Here is a tiny trained network, its code and every weight. The questions are about switching its units off for an input and a target symbol, where a switched-off unit gives its printed mean instead of its output.

import numpy as np


def w(rows, s, z=0):
    codes = np.array(rows[::2]) - 128.0
    scale = np.full(codes.shape[1], s)
    scale[-1] = z or s
    return codes * scale


def f(y):
    return y / 2 * (1 + np.tanh(0.7978845608 * (y + 0.044715 * y**3)))


def softmax(a):
    e = np.exp(a - a.max(-1, keepdims=True))
    return e / e.sum(-1, keepdims=True)


def log_softmax(a):
    a = a - a.max(-1, keepdims=True)
    return a - np.log(np.exp(a).sum(-1, keepdims=True))


def net(x, mask):
    ids = ['αβδεζπσψω'.index(c) for c in x.split()]
    T = len(ids)
    res = E[ids] + P[:T]
    u = 0
    for l in range(2):
        r = res
        for j in range(2):
            rows = slice(3 * j, 3 * j + 3)
            q, k, v = (r @ M[l][rows].T for M in (Q, K, V))
            z = softmax(np.where(np.tri(T) > 0, q @ k.T / 3**0.5, -1e9)) @ v
            o = O[l][rows]
            res = res + np.where(mask[u + j], z, o[:, -1]) @ o[:, :-1]
        u += 2
        y = f(res @ A[l][:, :-1].T + A[l][:, -1])
        res = res + np.where(mask[u : u + 16], y, B[l][:, -1]) @ B[l][:, :-1]
        u += 16
    return log_softmax(res[-1] @ U[:, :-1].T + U[:, -1])


Q, K, V, O, A, B = {}, {}, {}, {}, {}, {}
E = w([
[99,59,60,120,125,133,149],'α',
[205,164,59,142,124,72,187],'β',
[26,160,72,143,130,92,138],'δ',
[135,157,148,186,99,128,136],'ε',
[185,156,74,160,121,85,14],'ζ',
[182,94,147,142,94,160,196],'π',
[173,168,184,167,235,181,181],'σ',
[151,250,151,142,109,170,96],'ψ',
[107,132,149,179,110,104,97],'ω',
],0.021)
P = w([
[128,114,210,220,125,1,133],'0',
[126,138,109,177,80,135,135],'1',
[153,117,118,148,84,152,121],'2',
[139,151,77,118,47,200,155],'3',
[208,135,118,116,99,217,118],'4',
[211,142,96,107,100,235,131],'5',
],0.0085)
Q[0] = w([
[107,126,122,91,36,156,98],'0.h0',
[140,41,84,183,150,166,62],'0.h0',
[103,2,161,117,144,138,138],'0.h0',
[138,70,142,91,57,126,118],'0.h1',
[180,158,121,201,164,152,182],'0.h1',
[58,170,94,80,44,112,200],'0.h1',
],0.0076)
K[0] = w([
[69,99,152,59,21,63,105],'0.h0',
[139,64,106,153,125,125,70],'0.h0',
[91,53,151,159,153,122,178],'0.h0',
[108,117,183,255,111,85,132],'0.h1',
[169,124,113,25,35,158,134],'0.h1',
[81,153,142,169,121,170,148],'0.h1',
],0.009)
V[0] = w([
[173,131,156,212,45,170,156],'0.h0',
[226,94,106,159,213,195,144],'0.h0',
[180,175,192,111,165,193,123],'0.h0',
[84,151,132,190,173,138,83],'0.h1',
[184,91,11,118,142,143,73],'0.h1',
[76,2,111,172,197,189,145],'0.h1',
],0.0061)
O[0] = w([
[124,85,119,132,111,82,219,217],'0.h0',
[66,135,131,114,82,118,158,158],'0.h0',
[59,140,83,113,81,136,124,157],'0.h0',
[115,129,255,116,165,108,80,154],'0.h1',
[123,137,80,215,88,118,157,166],'0.h1',
[90,108,105,138,157,161,131,3],'0.h1',
],0.0088,0.0068)
A[0] = w([
[66,92,146,117,131,112,74,111],'0.n0',
[91,129,119,121,53,136,111,102],'0.n1',
[115,68,175,126,186,113,94,50],'0.n2',
[58,108,87,96,154,202,155,1],'0.n3',
[143,34,143,54,91,121,164,65],'0.n4',
[89,94,123,138,116,149,169,123],'0.n5',
[153,45,151,134,117,194,148,87],'0.n6',
[182,142,98,83,121,116,74,109],'0.n7',
[32,94,133,134,227,122,158,112],'0.n8',
[127,162,171,81,81,127,88,95],'0.n9',
[171,83,84,124,99,143,56,127],'0.n10',
[214,144,157,114,96,80,182,115],'0.n11',
[130,101,186,153,116,155,146,99],'0.n12',
[89,77,126,198,62,126,135,129],'0.n13',
[136,77,138,6,101,113,97,31],'0.n14',
[142,90,160,183,128,109,102,87],'0.n15',
],0.011,0.007)
B[0] = w([
[141,110,55,179,61,156,108,127],'0.n0',
[150,90,114,154,211,152,124,148],'0.n1',
[103,192,56,98,174,136,49,132],'0.n2',
[60,83,82,133,189,156,110,131],'0.n3',
[208,128,156,241,102,104,113,145],'0.n4',
[118,204,196,171,104,124,100,150],'0.n5',
[105,72,169,187,108,92,129,147],'0.n6',
[19,102,69,220,37,124,81,172],'0.n7',
[191,83,185,129,168,138,80,152],'0.n8',
[171,196,74,253,221,117,133,156],'0.n9',
[107,157,171,217,63,100,66,180],'0.n10',
[31,141,57,129,159,130,89,255],'0.n11',
[63,136,144,84,162,89,116,140],'0.n12',
[144,35,137,132,180,107,140,183],'0.n13',
[107,175,80,38,148,170,131,123],'0.n14',
[63,110,88,91,152,131,126,159],'0.n15',
],0.0067,0.0098)
Q[1] = w([
[156,22,135,150,132,17,68],'1.h0',
[103,89,221,130,131,70,167],'1.h0',
[132,195,3,133,115,168,147],'1.h0',
[137,70,105,174,97,41,44],'1.h1',
[163,33,203,111,145,119,108],'1.h1',
[116,187,38,99,90,202,138],'1.h1',
],0.011)
K[1] = w([
[14,123,142,56,217,24,121],'1.h0',
[138,153,129,214,157,52,154],'1.h0',
[143,114,93,62,19,196,158],'1.h0',
[177,145,106,208,194,30,105],'1.h1',
[1,107,190,74,235,78,85],'1.h1',
[148,136,65,56,28,214,126],'1.h1',
],0.0095)
V[1] = w([
[254,140,101,195,95,138,30],'1.h0',
[199,196,99,103,178,100,142],'1.h0',
[89,145,178,201,119,139,140],'1.h0',
[113,199,108,107,109,72,141],'1.h1',
[116,121,72,137,160,137,29],'1.h1',
[98,156,171,102,189,178,83],'1.h1',
],0.0089)
O[1] = w([
[241,189,91,182,94,134,86,228],'1.h0',
[118,245,147,97,43,236,183,163],'1.h0',
[114,150,36,87,60,57,130,202],'1.h0',
[76,110,159,3,16,85,153,215],'1.h1',
[153,92,139,70,231,95,207,247],'1.h1',
[123,83,24,105,163,211,129,69],'1.h1',
],0.0071,0.011)
A[1] = w([
[81,106,164,64,119,49,139,144],'1.n0',
[117,209,151,81,85,171,226,221],'1.n1',
[86,150,38,130,142,114,81,97],'1.n2',
[131,126,168,197,83,153,110,126],'1.n3',
[95,126,120,184,86,123,165,91],'1.n4',
[148,130,160,202,196,171,164,167],'1.n5',
[137,101,95,184,160,166,28,174],'1.n6',
[114,164,254,130,76,73,104,91],'1.n7',
[131,108,125,199,130,84,58,205],'1.n8',
[92,171,151,95,121,137,78,121],'1.n9',
[160,128,173,82,184,178,166,203],'1.n10',
[142,13,118,127,120,52,140,208],'1.n11',
[139,214,68,194,98,136,101,97],'1.n12',
[222,152,172,102,211,177,166,3],'1.n13',
[30,108,227,158,158,228,114,145],'1.n14',
[191,102,146,96,178,198,251,127],'1.n15',
],0.0086,0.0058)
B[1] = w([
[159,163,164,164,83,145,127,198],'1.n0',
[137,52,106,139,190,28,65,249],'1.n1',
[155,64,120,155,110,195,117,160],'1.n2',
[111,123,99,79,156,94,88,156],'1.n3',
[147,163,117,98,131,102,90,173],'1.n4',
[95,130,162,191,215,18,163,144],'1.n5',
[106,112,123,141,79,111,175,158],'1.n6',
[163,91,90,142,151,205,113,194],'1.n7',
[104,201,155,135,82,157,150,214],'1.n8',
[163,123,133,160,161,152,138,144],'1.n9',
[187,91,108,156,67,132,42,138],'1.n10',
[107,178,140,56,166,196,122,223],'1.n11',
[57,101,201,77,180,164,135,238],'1.n12',
[128,152,97,136,1,125,201,140],'1.n13',
[197,73,169,142,77,91,205,140],'1.n14',
[127,155,125,100,127,143,9,145],'1.n15',
],0.0075,0.017)
U = w([
[126,114,135,194,189,141,183,102],'α',
[214,19,243,161,114,136,100,99],'β',
[218,101,43,209,149,169,94,178],'δ',
[93,78,193,44,128,160,224,91],'ε',
[229,161,132,75,162,165,219,148],'ζ',
[99,150,175,168,68,185,91,161],'π',
[82,83,24,123,138,205,214,250],'σ',
[103,64,69,96,69,37,172,62],'ψ',
[115,88,131,67,252,158,57,108],'ω',
],0.0046,0.0025)

Each question gives the input, a string of symbols that net reads in full, and the target symbol t.
The units are the heads (3 rows each of Q, K, V and O) and the neurons (one row each of A and B). Each row of codes is followed by its name. A weight is (code - 128) times the scale printed after its matrix; where a second scale follows, it is the last column's (O, A, B and U).
mask holds one flag per unit, layer by layer, with each layer's heads first. A switched-off unit (its flag False) gives its mean, the last column of its rows in O or B, instead of its output. The means were averaged over made-up inputs and are rounded, as every weight is.
A unit's drop is (log p(t) with every unit on - log p(t) with that unit switched off) / (log p(t) with every unit on - log p(t) with every unit switched off).
The circuit of an input: a set's keep is (log p(t) with only the set's units on - log p(t) with every unit switched off) / (log p(t) with every unit on - log p(t) with every unit switched off). Starting from the 12 units with the biggest drops (on a tie, the unit counted first), units are removed one at a time, each time the one whose removal leaves the highest keep (on an exact tie, the one counted first), for as long as the keep stays at least 0.8.
units of the circuit, in order: the units of the circuit, biggest drop first
most important unit: the unit with the biggest drop
k most important neurons: the k neurons with the biggest drops, biggest first
k most important neurons of layer l: the k neurons of layer l with the biggest drops, biggest first
heads that matter: for each layer, one digit per head in row order, 1 if its drop is at least 0.15 and else 0, layers parted by /
input π ψ δ, target π: units of the circuit, in order : [1.h1 0.n4]
input ψ α σ ε σ, target α: units of the circuit, in order : [1.h1 1.n5]
input ζ ε δ ω β ζ, target π: units of the circuit, in order : [0.n10 1.n8]
input β π β δ π, target β: units of the circuit, in order : [0.n6 1.h1 0.n4]
input ω δ σ, target β: units of the circuit, in order : [0.h1 0.n8 1.n10 1.n11]
input π ψ π δ σ π, target π: 2 most important neurons : [0.n6 0.n4]
input ω ω β α, target ω: heads that matter : 01 / 11
input ω ζ ζ ζ δ ω, target ω: units of the circuit, in order : [1.h0 0.n13 1.n11]
input δ β ζ ε ψ ω, target δ: most important neuron : [0.n2]
input π ω π, target π: units of the circuit, in order : [1.h1 0.n4 0.n6 1.n1]
input δ ζ δ, target δ: 2 most important neurons : [0.n11 0.n8]
input α δ ψ σ π, target α: heads that matter : 01 / 01
input π δ σ, target σ: heads that matter : 11 / 11
input ε ζ δ δ ψ ψ, target ω: 3 most important neurons : [1.n12 1.n1 0.n9]
input β ω α, target β: most important unit : 0.n11
input π ζ ζ ε δ, target ζ: 2 most important neurons : [1.n1 0.n11]
input α α δ, target α: 2 most important neurons : [1.n5 0.n8]
input δ σ σ, target β: heads that matter : 11 / 10
input ω ω ψ σ, target ω: 3 most important neurons : [1.n1 0.n9 1.n12]
input ζ ζ ζ ψ ε, target ζ: heads that matter : 00 / 11
input δ ζ β δ α π, target δ: 2 most important neurons of layer 0 : [0.n6 0.n2]
input ω ζ δ π, target ω: most important neuron of layer 1 : [1.n15]
input ψ δ ζ ω, target ψ: 2 most important neurons of layer 0 : [0.n9 0.n11]
input ζ π π ζ π, target ζ: 3 most important neurons : [1.n11 1.n1 0.n7]
input σ ζ ζ ψ π, target σ: 3 most important neurons of layer 0 : [0.n13 0.n8 0.n11]
input β σ δ ω, target β: 2 most important neurons : [0.n11 1.n14]
input π α ω ζ α α, target π: 2 most important neurons of layer 0 : [0.n4 0.n6]
